Here is a tiny trained network, its code and every weight. The questions are about switching its units off for an input and a class, where a switched-off unit gives its printed mean instead of its output.

import numpy as np


def w(rows, s, z=0):
    codes = np.array(rows[::2]) - 128.0
    scale = np.full(codes.shape[1], s)
    scale[-1] = z or s
    return codes * scale


def norm(h):
    return h / np.sqrt((h * h).mean(-1, keepdims=True) + 1e-5)


def f(y):
    return np.maximum(y, 0)


def log_softmax(a):
    a = a - a.max(-1, keepdims=True)
    return a - np.log(np.exp(a).sum(-1, keepdims=True))


def net(x, mask):
    res = np.array(x, float).reshape(1, 3) / 4 @ E
    u = 0
    for l in range(3):
        y = f(norm(res) @ A[l][:, :-1].T + A[l][:, -1])
        res = res + np.where(mask[u : u + 4], y, B[l][:, -1]) @ B[l][:, :-1]
        u += 4
    return log_softmax(norm(res)[-1] @ U[:, :-1].T + U[:, -1])


A, B = {}, {}
E = w([
[251,166,112,65,143,96,165,124,112,128,100],'x0',
[150,160,120,73,93,157,95,168,154,82,69],'x1',
[90,195,147,106,134,202,115,80,166,192,147],'x2',
],0.011)
A[0] = w([
[170,178,87,141,124,141,133,48,163,180,113,168],'0.n1',
[255,155,125,100,162,127,213,145,138,146,168,4],'0.n2',
[81,172,90,230,133,136,154,98,105,172,135,152],'0.n3',
[95,53,137,222,110,72,111,184,145,37,162,3],'0.n4',
],0.0086,0.0026)
B[0] = w([
[121,136,187,46,189,130,64,171,114,176,172,222],'0.n1',
[106,228,119,160,115,52,205,150,84,165,106,245],'0.n2',
[153,87,149,90,127,235,117,241,163,161,179,208],'0.n3',
[93,204,103,106,208,4,111,147,117,91,160,254],'0.n4',
],0.012,0.0081)
A[1] = w([
[143,62,153,197,115,222,184,18,172,202,97,133],'1.n1',
[103,88,167,139,199,101,152,126,179,10,194,127],'1.n2',
[192,87,43,159,133,29,252,214,150,56,106,250],'1.n3',
[254,152,138,78,125,88,216,132,100,174,102,4],'1.n4',
],0.0071,0.0016)
B[1] = w([
[51,45,251,161,137,160,133,152,146,126,218,136],'1.n1',
[86,182,95,144,122,131,37,109,142,157,119,194],'1.n2',
[156,63,134,160,52,207,108,77,102,110,86,255],'1.n3',
[121,116,146,147,105,91,144,50,144,138,109,223],'1.n4',
],0.013,0.009)
A[2] = w([
[150,143,129,90,74,253,80,146,166,108,66,228],'2.n1',
[189,137,248,57,181,163,160,98,174,105,121,3],'2.n2',
[149,163,84,118,2,137,158,61,140,86,180,225],'2.n3',
[91,175,122,156,155,145,162,160,150,217,199,226],'2.n4',
],0.0088,0.0027)
B[2] = w([
[140,66,152,163,146,146,162,252,142,102,219,211],'2.n1',
[103,135,116,125,79,68,62,93,126,27,73,183],'2.n2',
[114,128,54,151,175,228,174,144,96,144,128,188],'2.n3',
[122,100,131,91,110,206,144,76,192,193,121,254],'2.n4',
],0.012,0.0091)
U = w([
[132,30,198,154,104,160,171,96,182,169,144,163],'0',
[189,61,162,154,202,77,156,40,220,45,132,1],'1',
[193,69,176,63,83,23,107,150,216,68,97,7],'2',
[99,217,137,68,172,88,112,89,166,202,128,240],'3',
[121,55,125,120,165,251,83,214,205,118,204,164],'4',
[67,110,64,213,178,39,38,105,99,59,145,128],'5',
[186,138,55,212,76,112,198,63,25,93,38,60],'6',
],0.011,0.006)

Each question gives the input, the list of numbers given to net, and the class t.
The units are the neurons (one row each of A and B). Each row of codes is followed by its name. A weight is (code - 128) times the scale printed after its matrix; where a second scale follows, it is the last column's (A, B and U).
mask holds one flag per neuron, layer by layer. A switched-off neuron (its flag False) gives its mean, the last column of its row in B, instead of its output. The means were averaged over made-up inputs and are rounded, as every weight is.
A unit's drop is (log p(t) with every unit on - log p(t) with that unit switched off) / (log p(t) with every unit on - log p(t) with every unit switched off).
The circuit of an input: a set's keep is (log p(t) with only the set's units on - log p(t) with every unit switched off) / (log p(t) with every unit on - log p(t) with every unit switched off). Starting from all 12 units, units are removed one at a time, each time the one whose removal leaves the highest keep (on an exact tie, the one counted first), for as long as the keep stays at least 0.8.
circuit, biggest first: the units of the circuit, biggest drop first
k most important neurons: the k neurons with the biggest drops, biggest first
top k neurons in layer l: the k neurons of layer l with the biggest drops, biggest first
drop of u: that unit's drop, to one decimal
input [-1,-8,-2], class 4: most important neuron -> [0.n3]
input [3,7,4], class 2: 3 most important neurons -> [1.n3; 0.n4; 2.n2]
input [-8,-1,-1], class 3: 3 most important neurons -> [0.n4; 1.n3; 2.n1]
input [0,3,-4], class 5: top 2 neurons in layer 0 -> [0.n4; 0.n3]
input [0,-6,-2], class 4: 4 most important neurons -> [0.n3; 0.n2; 1.n4; 0.n1]
input [0,6,-7], class 5: 2 most important neurons -> [0.n4; 0.n3]
input [-8,4,-2], class 5: 2 most important neurons -> [0.n4; 0.n1]
input [-2,8,-8], class 5: 4 most important neurons -> [0.n4; 0.n3; 2.n4; 0.n2]
input [-5,6,-1], class 5: 2 most important neurons -> [0.n3; 0.n1]
input [2,7,8], class 4: 2 most important neurons -> [2.n1; 0.n4]
input [0,8,-7], class 4: 3 most important neurons -> [1.n3; 0.n2; 2.n1]
input [1,2,-5], class 6: 3 most important neurons -> [1.n3; 0.n1; 0.n3]
input [-1,-7,2], class 4: top 2 neurons in layer 0 -> [0.n3; 0.n2]
input [-3,-7,8], class 4: circuit, biggest first -> [0.n3]
input [-1,-3,-4], class 5: top 2 neurons in layer 0 -> [0.n4; 0.n1]
input [-3,-8,7], class 4: top 2 neurons in layer 0 -> [0.n3; 0.n2]
input [-5,6,-3], class 5: drop of 0.n2 -> 0.0
input [-5,5,-7], class 5: drop of 0.n4 -> 1.3
input [4,-2,-8], class 6: drop of 1.n3 -> 0.1
input [0,7,-8], class 5: circuit, biggest first -> [2.n4]
